Below are the code and all the weights of a small trained network. Each question names an input and a class and asks about switching units off, where a switched-off unit gives its printed mean instead of its output.

import numpy as np


def w(rows, s, z=0):
    codes = np.array(rows[::2]) - 128.0
    scale = np.full(codes.shape[1], s)
    scale[-1] = z or s
    return codes * scale


def f(y):
    return y / 2 * (1 + np.tanh(0.7978845608 * (y + 0.044715 * y**3)))


def log_softmax(a):
    a = a - a.max(-1, keepdims=True)
    return a - np.log(np.exp(a).sum(-1, keepdims=True))


def net(x, mask):
    res = np.array(x, float).reshape(1, 3) / 4 @ E
    y = f(res @ A[0][:, :-1].T + A[0][:, -1])
    res = res + np.where(mask, y, B[0][:, -1]) @ B[0][:, :-1]
    return log_softmax(res[-1] @ U[:, :-1].T + U[:, -1])


A, B = {}, {}
E = w([
[158,248,173,201,243,93],'x0',
[59,50,32,160,194,27],'x1',
[2,125,232,228,72,128],'x2',
],0.0064)
A[0] = w([
[191,117,113,94,162,125,44],'n0',
[53,59,40,171,209,2,82],'n1',
[165,189,174,105,90,201,108],'n2',
[108,65,99,61,33,139,95],'n3',
[159,204,152,170,199,109,83],'n4',
[144,154,149,154,181,110,37],'n5',
[30,138,205,195,94,120,140],'n6',
[210,144,72,64,159,128,83],'n7',
[225,128,70,72,170,138,115],'n8',
[216,126,85,73,166,137,86],'n9',
[118,51,108,74,46,159,97],'n10',
[164,174,190,94,94,201,84],'n11',
[182,176,185,107,85,188,125],'n12',
[171,196,164,168,204,82,87],'n13',
[183,165,186,119,87,203,86],'n14',
[103,51,103,73,45,163,135],'n15',
[179,132,99,62,166,127,255],'n16',
[38,126,208,180,109,137,74],'n17',
[30,132,191,202,85,136,113],'n18',
[145,182,165,159,205,106,233],'n19',
],0.0083,0.0074)
B[0] = w([
[123,198,41,125,134,80,137],'n0',
[38,83,115,38,156,128,218],'n1',
[74,95,118,87,151,115,179],'n2',
[113,198,138,178,184,178,185],'n3',
[107,199,133,173,177,163,169],'n4',
[97,240,41,132,191,96,126],'n5',
[145,125,98,136,76,135,205],'n6',
[143,171,46,143,79,101,188],'n7',
[132,146,96,138,81,126,210],'n8',
[149,178,40,141,71,88,185],'n9',
[113,204,142,180,185,174,183],'n10',
[65,115,95,84,155,108,171],'n11',
[79,89,129,80,145,119,186],'n12',
[110,188,125,170,179,184,174],'n13',
[68,106,84,73,171,103,172],'n14',
[131,174,168,171,169,187,202],'n15',
[153,76,147,140,72,164,255],'n16',
[160,182,11,132,71,78,173],'n17',
[167,138,71,132,67,116,194],'n18',
[132,115,164,146,125,192,227],'n19',
],0.012,0.0089)
U = w([
[163,148,75,148,32,113,126],'0',
[124,173,160,208,212,179,131],'1',
[65,84,122,14,170,120,122],'2',
[200,26,250,150,56,162,248],'3',
[167,133,154,126,156,75,85],'4',
[179,131,153,127,168,75,89],'5',
[151,135,141,135,170,51,95],'6',
[177,133,146,129,164,64,92],'7',
],0.016,0.011)

Each question gives the input, the list of numbers given to net, and the class t.
The units are the neurons (one row each of A and B). Each row of codes is followed by its name. A weight is (code - 128) times the scale printed after its matrix; where a second scale follows, it is the last column's (A, B and U).
mask holds one flag per neuron, in row order. A switched-off neuron (its flag False) gives its mean, the last column of its row in B, instead of its output. The means were averaged over made-up inputs and are rounded, as every weight is.
A unit's drop is (log p(t) with every unit on - log p(t) with that unit switched off) / (log p(t) with every unit on - log p(t) with every unit switched off).
The circuit of an input: a set's keep is (log p(t) with only the set's units on - log p(t) with every unit switched off) / (log p(t) with every unit on - log p(t) with every unit switched off). Starting from the 12 units with the biggest drops (on a tie, the unit counted first), units are removed one at a time, each time the one whose removal leaves the highest keep (on an exact tie, the one counted first), for as long as the keep stays at least 0.8.
units of the circuit, in order: the units of the circuit, biggest drop first
k most important neurons: the k neurons with the biggest drops, biggest first
drop when u is switched off: that unit's drop, to one decimal
input [-7,5,6], class 1: units of the circuit, in order : (n15)
input [5,6,2], class 2: 2 most important neurons : (n1, n15)
input [6,0,7], class 0: 2 most important neurons : (n17, n18)
input [7,-6,8], class 0: 3 most important neurons : (n17, n18, n6)
input [-6,6,5], class 1: 2 most important neurons : (n15, n3)
input [6,1,-6], class 0: 4 most important neurons : (n9, n7, n8, n15)
input [6,-5,-7], class 0: 3 most important neurons : (n9, n7, n8)
input [6,-5,7], class 0: 3 most important neurons : (n17, n18, n6)
input [-6,-5,1], class 1: drop when n18 is switched off : 0.0
input [6,-3,8], class 0: drop when n17 is switched off : 0.1
input [1,-3,0], class 3: drop when n1 is switched off : 0.3
